Below is a small trained network, with its code and all its weights. Each question gives an input and a target symbol and asks what happens when units are switched off, that is, made to give their printed mean instead of their output.

import numpy as np


def w(rows, s, z=0):
    codes = np.array(rows[::2]) - 128.0
    scale = np.full(codes.shape[1], s)
    scale[-1] = z or s
    return codes * scale


def norm(h):
    return h / np.sqrt((h * h).mean(-1, keepdims=True) + 1e-5)


def f(y):
    return y / 2 * (1 + np.tanh(0.7978845608 * (y + 0.044715 * y**3)))


def softmax(a):
    e = np.exp(a - a.max(-1, keepdims=True))
    return e / e.sum(-1, keepdims=True)


def log_softmax(a):
    a = a - a.max(-1, keepdims=True)
    return a - np.log(np.exp(a).sum(-1, keepdims=True))


def net(x, mask):
    ids = ['ΓΘΛΞδζημ'.index(c) for c in x.split()]
    T = len(ids)
    res = E[ids] + P[:T]
    u = 0
    for l in range(2):
        q, k, v = (norm(res) @ M[l].T for M in (Q, K, V))
        z = softmax(np.where(np.tri(T) > 0, q @ k.T / 2**0.5, -1e9)) @ v
        res = res + np.where(mask[u], z, O[l][:, -1]) @ O[l][:, :-1]
        u += 1
        y = f(norm(res) @ A[l][:, :-1].T + A[l][:, -1])
        res = res + np.where(mask[u : u + 4], y, B[l][:, -1]) @ B[l][:, :-1]
        u += 4
    return log_softmax(norm(res)[-1] @ U[:, :-1].T + U[:, -1])


Q, K, V, O, A, B = {}, {}, {}, {}, {}, {}
E = w([
[127,96,84,52,115,87],'Γ',
[74,204,58,144,249,76],'Θ',
[151,140,121,107,126,77],'Λ',
[157,147,121,137,130,72],'Ξ',
[118,90,128,136,104,93],'δ',
[169,182,101,111,113,135],'ζ',
[113,80,143,116,130,63],'η',
[141,121,101,102,84,117],'μ',
],0.022)
P = w([
[105,123,187,83,45,204],'0',
[144,144,173,60,230,87],'1',
[135,72,63,187,50,120],'2',
[130,116,173,72,226,85],'3',
[138,100,84,150,65,142],'4',
[254,190,197,78,126,214],'5',
[126,95,92,166,31,88],'6',
],0.011)
Q[0] = w([
[120,144,143,209,97,68],'0.h1',
[116,128,193,12,184,107],'0.h1',
],0.011)
K[0] = w([
[30,172,92,168,151,142],'0.h1',
[166,129,255,123,75,182],'0.h1',
],0.01)
V[0] = w([
[254,41,175,148,114,225],'0.h1',
[138,115,152,136,167,94],'0.h1',
],0.0088)
O[0] = w([
[221,145,77,195,245,118,1],'0.h1',
[160,170,223,77,29,56,103],'0.h1',
],0.012,0.0043)
A[0] = w([
[186,128,150,99,31,67,105],'0.n1',
[119,183,131,99,74,129,3],'0.n2',
[98,95,90,67,234,93,48],'0.n3',
[254,93,206,182,114,109,104],'0.n4',
],0.0089,0.0027)
B[0] = w([
[186,138,152,170,209,95,254],'0.n1',
[139,112,19,138,196,102,164],'0.n2',
[128,213,153,133,115,194,206],'0.n3',
[183,115,223,12,41,255,151],'0.n4',
],0.0097,0.0056)
Q[1] = w([
[40,226,186,100,254,166],'1.h1',
[93,165,108,178,111,66],'1.h1',
],0.0086)
K[1] = w([
[157,116,190,144,114,254],'1.h1',
[147,221,151,17,192,210],'1.h1',
],0.0074)
V[1] = w([
[48,142,72,74,156,92],'1.h1',
[107,253,158,206,150,114],'1.h1',
],0.012)
O[1] = w([
[177,220,113,41,121,13,255],'1.h1',
[98,123,110,2,150,179,27],'1.h1',
],0.014,0.0024)
A[1] = w([
[8,144,122,57,139,147,180],'1.n1',
[129,253,138,156,117,129,2],'1.n2',
[121,210,116,65,129,90,84],'1.n3',
[183,129,175,160,160,146,68],'1.n4',
],0.014,0.0058)
B[1] = w([
[118,210,164,103,76,167,230],'1.n1',
[64,65,247,131,222,119,156],'1.n2',
[107,109,155,148,75,113,254],'1.n3',
[121,86,149,26,127,143,161],'1.n4',
],0.013,0.0089)
U = w([
[181,174,104,126,131,9,183],'Γ',
[80,145,139,72,37,151,145],'Θ',
[155,73,101,91,254,88,107],'Λ',
[98,40,205,83,158,153,4],'Ξ',
[71,52,132,156,103,179,184],'δ',
[196,210,49,99,170,176,169],'ζ',
[110,88,239,169,159,67,34],'η',
[170,131,117,217,129,140,177],'μ',
],0.011,0.0031)

Each question gives the input, a string of symbols that net reads in full, and the target symbol t.
The units are the heads (2 rows each of Q, K, V and O) and the neurons (one row each of A and B). Each row of codes is followed by its name. A weight is (code - 128) times the scale printed after its matrix; where a second scale follows, it is the last column's (O, A, B and U).
mask holds one flag per unit, layer by layer, with each layer's heads first. A switched-off unit (its flag False) gives its mean, the last column of its rows in O or B, instead of its output. The means were averaged over made-up inputs and are rounded, as every weight is.
A unit's drop is (log p(t) with every unit on - log p(t) with that unit switched off) / (log p(t) with every unit on - log p(t) with every unit switched off).
The circuit of an input: a set's keep is (log p(t) with only the set's units on - log p(t) with every unit switched off) / (log p(t) with every unit on - log p(t) with every unit switched off). Starting from all 10 units, units are removed one at a time, each time the one whose removal leaves the highest keep (on an exact tie, the one counted first), for as long as the keep stays at least 0.8.
circuit, biggest first: the units of the circuit, biggest drop first
unit that matters most: the unit with the biggest drop
top k neurons: the k neurons with the biggest drops, biggest first
top k neurons in layer l: the k neurons of layer l with the biggest drops, biggest first
input ζ ζ Ξ Θ Θ δ Θ, target Θ: circuit, biggest first -> [0.h1]
input Γ ζ δ Γ, target η: top 3 neurons in layer 0 -> [0.n3; 0.n4; 0.n1]
input ζ Γ η, target Γ: top 3 neurons in layer 1 -> [1.n2; 1.n3; 1.n4]
input Ξ Γ Λ ζ, target δ: top 2 neurons -> [0.n4; 0.n1]
input η Ξ μ δ, target Ξ: top 2 neurons -> [1.n4; 0.n1]
input μ ζ ζ μ μ, target μ: circuit, biggest first -> [0.h1; 1.h1; 0.n3]
input δ Γ μ Γ, target μ: circuit, biggest first -> [1.h1; 0.h1; 0.n3]
input η Θ Γ ζ, target Ξ: top 2 neurons in layer 1 -> [1.n4; 1.n2]
input Γ Γ Λ Θ, target η: circuit, biggest first -> [1.n2; 0.n3]
input η ζ η Λ, target Ξ: circuit, biggest first -> [0.h1; 1.n4; 1.h1; 0.n1]
input Θ ζ Θ Γ Θ ζ, target Γ: circuit, biggest first -> [1.h1; 0.h1; 0.n3]
input δ ζ ζ δ, target μ: circuit, biggest first -> [1.h1; 0.h1; 0.n3; 0.n1]
input Γ ζ Γ μ, target η: top 2 neurons -> [1.n2; 0.n3]
input Ξ η ζ Γ, target δ: unit that matters most -> 0.h1
input Λ μ η ζ ζ, target ζ: top 2 neurons in layer 0 -> [0.n1; 0.n3]
input Λ ζ Λ, target Λ: top 3 neurons -> [0.n1; 0.n3; 1.n1]
input μ ζ Γ Ξ, target Λ: top 2 neurons -> [1.n1; 1.n3]
input δ ζ ζ ζ, target μ: circuit, biggest first -> [0.h1; 1.h1; 0.n1]
input Λ Γ Θ Λ, target Θ: top 2 neurons -> [0.n3; 1.n3]
input μ Λ Θ μ, target Λ: top 4 neurons -> [1.n1; 0.n1; 0.n3; 1.n2]
input Θ ζ ζ Θ δ μ, target ζ: circuit, biggest first -> [0.h1]
input Γ ζ Γ ζ, target η: top 2 neurons in layer 0 -> [0.n3; 0.n2]
input η ζ Λ μ, target Ξ: circuit, biggest first -> [0.h1; 1.h1; 0.n1]
